Here is a tiny trained network, its code and every weight. The questions are about switching its units off for an input and a class, where a switched-off unit gives its printed mean instead of its output.

import numpy as np


def w(rows, s, z=0):
    codes = np.array(rows[::2]) - 128.0
    scale = np.full(codes.shape[1], s)
    scale[-1] = z or s
    return codes * scale


def f(y):
    return y / 2 * (1 + np.tanh(0.7978845608 * (y + 0.044715 * y**3)))


def log_softmax(a):
    a = a - a.max(-1, keepdims=True)
    return a - np.log(np.exp(a).sum(-1, keepdims=True))


def net(x, mask):
    res = np.array(x, float).reshape(1, 3) / 4 @ E
    y = f(res @ A[0][:, :-1].T + A[0][:, -1])
    res = res + np.where(mask, y, B[0][:, -1]) @ B[0][:, :-1]
    return log_softmax(res[-1] @ U[:, :-1].T + U[:, -1])


A, B = {}, {}
E = w([
[67,241,110,90,106,157,207],'x0',
[128,191,55,151,34,120,8],'x1',
[63,58,124,53,67,39,126],'x2',
],0.011)
A[0] = w([
[65,135,134,46,52,85,171,105],'neuron 0',
[235,181,151,163,186,162,125,144],'neuron 1',
[88,122,114,14,88,65,147,87],'neuron 2',
[112,111,154,60,202,172,176,73],'neuron 3',
[152,234,84,139,165,254,169,114],'neuron 4',
[111,222,101,91,85,143,216,59],'neuron 5',
[74,73,125,73,102,55,111,88],'neuron 6',
[207,176,209,226,166,210,99,96],'neuron 7',
[145,106,146,78,184,129,173,196],'neuron 8',
[101,193,58,84,137,126,186,243],'neuron 9',
[137,141,162,200,136,91,180,91],'neuron 10',
[166,103,183,72,159,119,195,96],'neuron 11',
[164,196,103,156,50,107,49,77],'neuron 12',
[155,126,41,89,38,189,35,252],'neuron 13',
[130,99,202,93,148,157,153,206],'neuron 14',
[187,25,149,144,160,147,81,151],'neuron 15',
[103,79,189,57,89,54,119,131],'neuron 16',
[223,31,133,178,147,96,69,87],'neuron 17',
[123,76,195,168,172,117,168,115],'neuron 18',
[181,164,84,205,160,147,153,72],'neuron 19',
[124,219,98,109,71,121,86,98],'neuron 20',
[147,103,145,99,168,153,194,81],'neuron 21',
[40,215,114,92,137,129,214,111],'neuron 22',
[109,109,192,112,144,167,217,164],'neuron 23',
[189,64,117,217,133,52,114,88],'neuron 24',
[110,106,186,121,181,158,152,78],'neuron 25',
[208,163,182,174,165,222,100,130],'neuron 26',
[148,140,230,60,171,113,198,129],'neuron 27',
[147,59,166,155,164,167,204,113],'neuron 28',
[137,178,97,195,38,128,65,84],'neuron 29',
],0.0099,0.012)
B[0] = w([
[77,106,134,152,106,204,174,174],'neuron 0',
[107,79,133,109,147,130,154,200],'neuron 1',
[61,107,125,116,112,167,161,170],'neuron 2',
[143,189,72,71,75,208,118,158],'neuron 3',
[71,96,160,117,112,163,165,197],'neuron 4',
[174,179,214,191,33,196,117,162],'neuron 5',
[74,74,117,104,119,204,169,169],'neuron 6',
[56,86,124,123,121,131,150,206],'neuron 7',
[138,137,110,100,171,76,97,185],'neuron 8',
[160,127,186,167,154,54,98,208],'neuron 9',
[115,130,124,111,117,168,111,134],'neuron 10',
[131,143,91,85,122,145,101,165],'neuron 11',
[140,166,61,54,118,158,85,186],'neuron 12',
[150,144,119,85,220,68,104,253],'neuron 13',
[154,108,108,119,163,84,106,186],'neuron 14',
[163,146,190,166,92,90,111,201],'neuron 15',
[67,80,125,134,145,155,151,180],'neuron 16',
[162,157,211,180,25,141,111,196],'neuron 17',
[163,151,91,92,125,122,119,171],'neuron 18',
[80,101,103,120,107,252,173,159],'neuron 19',
[162,137,111,70,128,149,92,176],'neuron 20',
[137,141,107,94,116,164,119,154],'neuron 21',
[166,148,197,169,85,94,92,179],'neuron 22',
[142,152,110,105,151,96,97,186],'neuron 23',
[145,152,190,126,83,183,112,170],'neuron 24',
[121,166,92,90,102,227,112,150],'neuron 25',
[80,86,131,130,140,132,146,203],'neuron 26',
[142,156,92,96,138,116,96,180],'neuron 27',
[124,149,104,81,128,111,106,178],'neuron 28',
[142,150,86,51,128,148,95,186],'neuron 29',
],0.013,0.019)
U = w([
[162,168,63,83,148,122,79,89],'0',
[166,153,226,150,67,126,103,142],'1',
[50,65,133,115,131,152,159,116],'2',
[161,95,152,143,253,17,101,255],'3',
[147,133,112,132,144,130,152,88],'4',
[142,126,98,167,165,126,139,87],'5',
[158,126,99,157,141,140,154,93],'6',
],0.019,0.0084)

Each question gives the input, the list of numbers given to net, and the class t.
The units are the neurons (one row each of A and B). Each row of codes is followed by its name. A weight is (code - 128) times the scale printed after its matrix; where a second scale follows, it is the last column's (A, B and U).
mask holds one flag per neuron, in row order. A switched-off neuron (its flag False) gives its mean, the last column of its row in B, instead of its output. The means were averaged over made-up inputs and are rounded, as every weight is.
A unit's drop is (log p(t) with every unit on - log p(t) with that unit switched off) / (log p(t) with every unit on - log p(t) with every unit switched off).
The circuit of an input: a set's keep is (log p(t) with only the set's units on - log p(t) with every unit switched off) / (log p(t) with every unit on - log p(t) with every unit switched off). Starting from the 12 units with the biggest drops (on a tie, the unit counted first), units are removed one at a time, each time the one whose removal leaves the highest keep (on an exact tie, the one counted first), for as long as the keep stays at least 0.8.
units of the circuit, in order: the units of the circuit, biggest drop first
most important unit: the unit with the biggest drop
k most important neurons: the k neurons with the biggest drops, biggest first
drop when u is switched off: that unit's drop, to one decimal
input [-6,-1,-7], class 2: most important unit => neuron 7
input [4,6,7], class 2: 3 most important neurons => [neuron 0; neuron 2; neuron 6]
input [3,-4,-5], class 2: 3 most important neurons => [neuron 4; neuron 13; neuron 7]
input [7,-5,-5], class 1: 2 most important neurons => [neuron 5; neuron 22]
input [6,-5,0], class 1: 3 most important neurons => [neuron 22; neuron 5; neuron 13]
input [-4,3,0], class 1: 3 most important neurons => [neuron 17; neuron 8; neuron 14]
input [-4,-5,-6], class 2: 3 most important neurons => [neuron 7; neuron 26; neuron 13]
input [4,-3,-3], class 1: 2 most important neurons => [neuron 13; neuron 5]
input [-1,-4,2], class 0: 2 most important neurons => [neuron 13; neuron 9]
input [4,-1,0], class 1: 3 most important neurons => [neuron 13; neuron 5; neuron 22]
input [-1,-4,1], class 0: 3 most important neurons => [neuron 13; neuron 9; neuron 3]
input [3,3,-2], class 3: 3 most important neurons => [neuron 17; neuron 9; neuron 3]
input [1,-6,-8], class 2: 2 most important neurons => [neuron 4; neuron 7]
input [8,6,5], class 1: units of the circuit, in order => [neuron 5]
input [3,-2,-1], class 3: drop when neuron 17 is switched off => 0.5
input [2,-5,-8], class 2: drop when neuron 9 is switched off => 0.0
input [4,-1,-3], class 1: drop when neuron 13 is switched off => 1.7
